Small tables with named rows and columns. After each table, cells are looked up by row and column.

Lep.tsv
	Lura	Pur	Kerebi	Mos	Novoza	Niv	Gikuvo	Nor
Redob	2791	-843	4425	-3611	-258	-2792	3721	-853
Gel	2008	1282	-426	-6745	-1161	2609	5614	-1676
Vukog	-796	2023	5443	-1360	3239	-3499	-3068	-417
Ridif	399	556	6239	-117	-1548	-2940	5946	-1086
Nid	-3507	1268	6207	-2962	5161	278	-643	4151
Sinesus	2795	-1365	3830	-3346	-54	-3251	-2318	2784
Fizovo	1575	-404	4549	-90	4870	3683	-2508	3692

Nor of Fizovo is 3692
Novoza of Vukog is 3239
Nor of Sinesus is 2784
Novoza of Fizovo is 4870
Kerebi of Ridif is 6239
Mos of Nid is -2962
Kerebi of Vukog is 5443
Nor of Ridif is -1086
Novoza of Redob is -258
Gikuvo of Sinesus is -2318
Kerebi of Fizovo is 4549
Niv of Gel is 2609
Pur of Fizovo is -404
Gikuvo of Vukog is -3068
Novoza of Sinesus is -54
Kerebi of Redob is 4425
Mos of Fizovo is -90
Which row has the largest Novoza? Nid

Table Lofalu
cols = Kelite, Ser, Nutu, Gepuzo, Fizire, Dad, Rom, Liro, Soleper
Naret: [48.099, 47.364, 61.213, 92.170, 34.361, 19.940, 27.082, 32.075, 56.528]
Goteda: [51.886, 53.004, 54.505, 59.907, 32.642, 27.708, 27.935, 35.409, 51.924]
Ferig: [23.135, 63.975, 44.194, 51.317, 55.347, 49.962, 32.145, 45.072, 61.574]
Sif: [44.984, 46.869, 51.665, 25.172, 54.948, 49.858, 39.987, 51.978, 53.817]
Vik: [62.845, 49.546, 48.319, 27.567, 46.318, 49.015, 36.800, 49.732, 40.464]
Miruli: [32.022, 52.417, 38.726, 24.540, 58.712, 42.197, 41.492, 48.631, 38.044]
Keberir: [45.273, 53.796, 50.941, 19.949, 55.701, 52.561, 62.178, 50.737, 34.229]
Gavar: [47.746, 54.595, 49.914, 15.990, 58.982, 55.327, 57.744, 40.488, 30.156]

Goteda, Gepuzo => 59.907
Goteda, Liro => 35.409
Sif, Liro => 51.978
Miruli, Ser => 52.417
Keberir, Kelite => 45.273
Gavar, Soleper => 30.156
Keberir, Dad => 52.561
Miruli, Liro => 48.631
Sif, Nutu => 51.665
Miruli, Fizire => 58.712
Row with the largest Ser: Ferig

Tisaziz:
	Kibufet	Sozos	Bav
Fipota	61.5	13.5	27.0
Zulave	39.6	-12.1	-60.5
Dip	85.6	-19.0	-28.2

Fipota, Kibufet -> 61.5
Dip, Kibufet -> 85.6
Zulave, Kibufet -> 39.6
Fipota, Bav -> 27.0
Dip, Sozos -> -19.0
Fipota, Sozos -> 13.5
Zulave, Sozos -> -12.1
Zulave, Bav -> -60.5
Dip, Bav -> -28.2
Row with the largest Kibufet: Dip

Suk =
	Boko	Rokop	Kedeza	Kozaso	Foveso	Sut	Gurev
Zim	6473	7092	7387	3790	4255	6311	5691
Todibat	1877	4841	3515	6587	1773	6308	5892
Gam	7855	3866	5506	2162	6044	4874	3089
Dide	4241	1773	6008	5681	6794	2868	4110
Rodir	7934	1979	5398	2740	1324	2772	4742
Nebos	4706	6841	7443	5378	7950	3256	5516
Turun	6919	7485	6133	6354	7094	6218	2158
Kapel	4755	6128	7272	4231	2752	4543	3434
Dus	6025	2479	7858	4513	6901	2666	3693
Fepur	2894	3654	7272	4935	2668	7972	4896

Nebos, Gurev => 5516
Nebos, Rokop => 6841
Nebos, Sut => 3256
Nebos, Kozaso => 5378
Kapel, Boko => 4755
Turun, Sut => 6218
Turun, Gurev => 2158
Kapel, Foveso => 2752
Nebos, Boko => 4706

Toz:
,Zav,Zilo,Diro
Rifug,170,130,54
Mada,157,180,89
Ruf,117,108,184
Repimif,201,156,72
Pog,93,121,117
Rad,108,75,101
Turem,77,124,181
Nopiz,126,183,102
Tigodur,130,153,188
Duno,68,106,102
Tamora,141,137,165

Tamora, Zav => 141
Repimif, Zilo => 156
Turem, Zilo => 124
Tamora, Zilo => 137
Tigodur, Zilo => 153
Ruf, Zilo => 108
Nopiz, Zav => 126
Tamora, Diro => 165
Pog, Zav => 93
Rad, Zilo => 75
Mada, Zav => 157
Row with the largest Zilo: Nopiz

Table Karid
|  | Lodagu | Pudorek | Nafif | Muki | Lusekin | Zulope | Taz | Vabegu | Vanirit | Befig |
|---|---|---|---|---|---|---|---|---|---|---|
| Nebena | 154 | 173 | 77 | 115 | 73 | 78 | 24 | 176 | 118 | 86 |
| Tevi | 113 | 81 | 203 | 201 | 227 | 185 | 120 | 163 | 101 | 188 |
| Gadibu | 147 | 149 | 48 | 33 | 32 | 64 | 126 | 76 | 150 | 60 |

What is the Pudorek of Nebena in Karid?
173
What is the Vanirit of Tevi in Karid?
101
What is the Vanirit of Gadibu in Karid?
150
What is the Taz of Gadibu in Karid?
126
What is the Taz of Tevi in Karid?
120
What is the Nafif of Gadibu in Karid?
48
What is the Vanirit of Nebena in Karid?
118
What is the Lusekin of Gadibu in Karid?
32
What is the Muki of Gadibu in Karid?
33
What is the Muki of Tevi in Karid?
201
What is the Befig of Nebena in Karid?
86
Which row has the largest Lusekin? Tevi

Videg:
fields: Rolun, Mefa, Big, Pem, Kov
Nevof: [-1.0, 0.6, -1.0, -1.2, 2.7]
Rad: [-0.4, -0.1, -2.0, 0.2, -6.6]
Vul: [-1.0, 0.0, -1.6, -1.2, 2.3]
Bimuto: [-0.5, -0.2, -1.8, -2.0, 4.9]
Vigip: [-4.7, 2.8, 9.0, 2.8, -0.4]
Kevuruz: [-1.8, -0.1, -1.6, -0.6, 0.4]
Zipena: [-3.3, 0.6, 1.0, -0.3, 1.7]
Tepav: [1.4, -3.1, -3.7, -1.2, 0.8]
Lurovim: [-0.3, -2.2, -3.8, -1.8, 2.6]
Lukebez: [-0.5, -2.3, -2.6, -3.4, 8.4]
Zudo: [-0.6, 0.2, -1.6, -1.6, 4.6]
Sozosav: [-0.2, -0.2, -1.4, -2.0, 7.0]
Voku: [-0.5, -0.5, -2.4, -1.1, 1.1]
Gabop: [0.1, -2.3, -3.6, -1.4, 2.1]

Gabop, Mefa => -2.3
Lukebez, Big => -2.6
Vul, Pem => -1.2
Voku, Rolun => -0.5
Sozosav, Mefa => -0.2
Vigip, Mefa => 2.8
Lukebez, Kov => 8.4
Kevuruz, Kov => 0.4
Rad, Mefa => -0.1
Nevof, Pem => -1.2
Rad, Kov => -6.6
Tepav, Pem => -1.2
Rad, Pem => 0.2
Vigip, Pem => 2.8

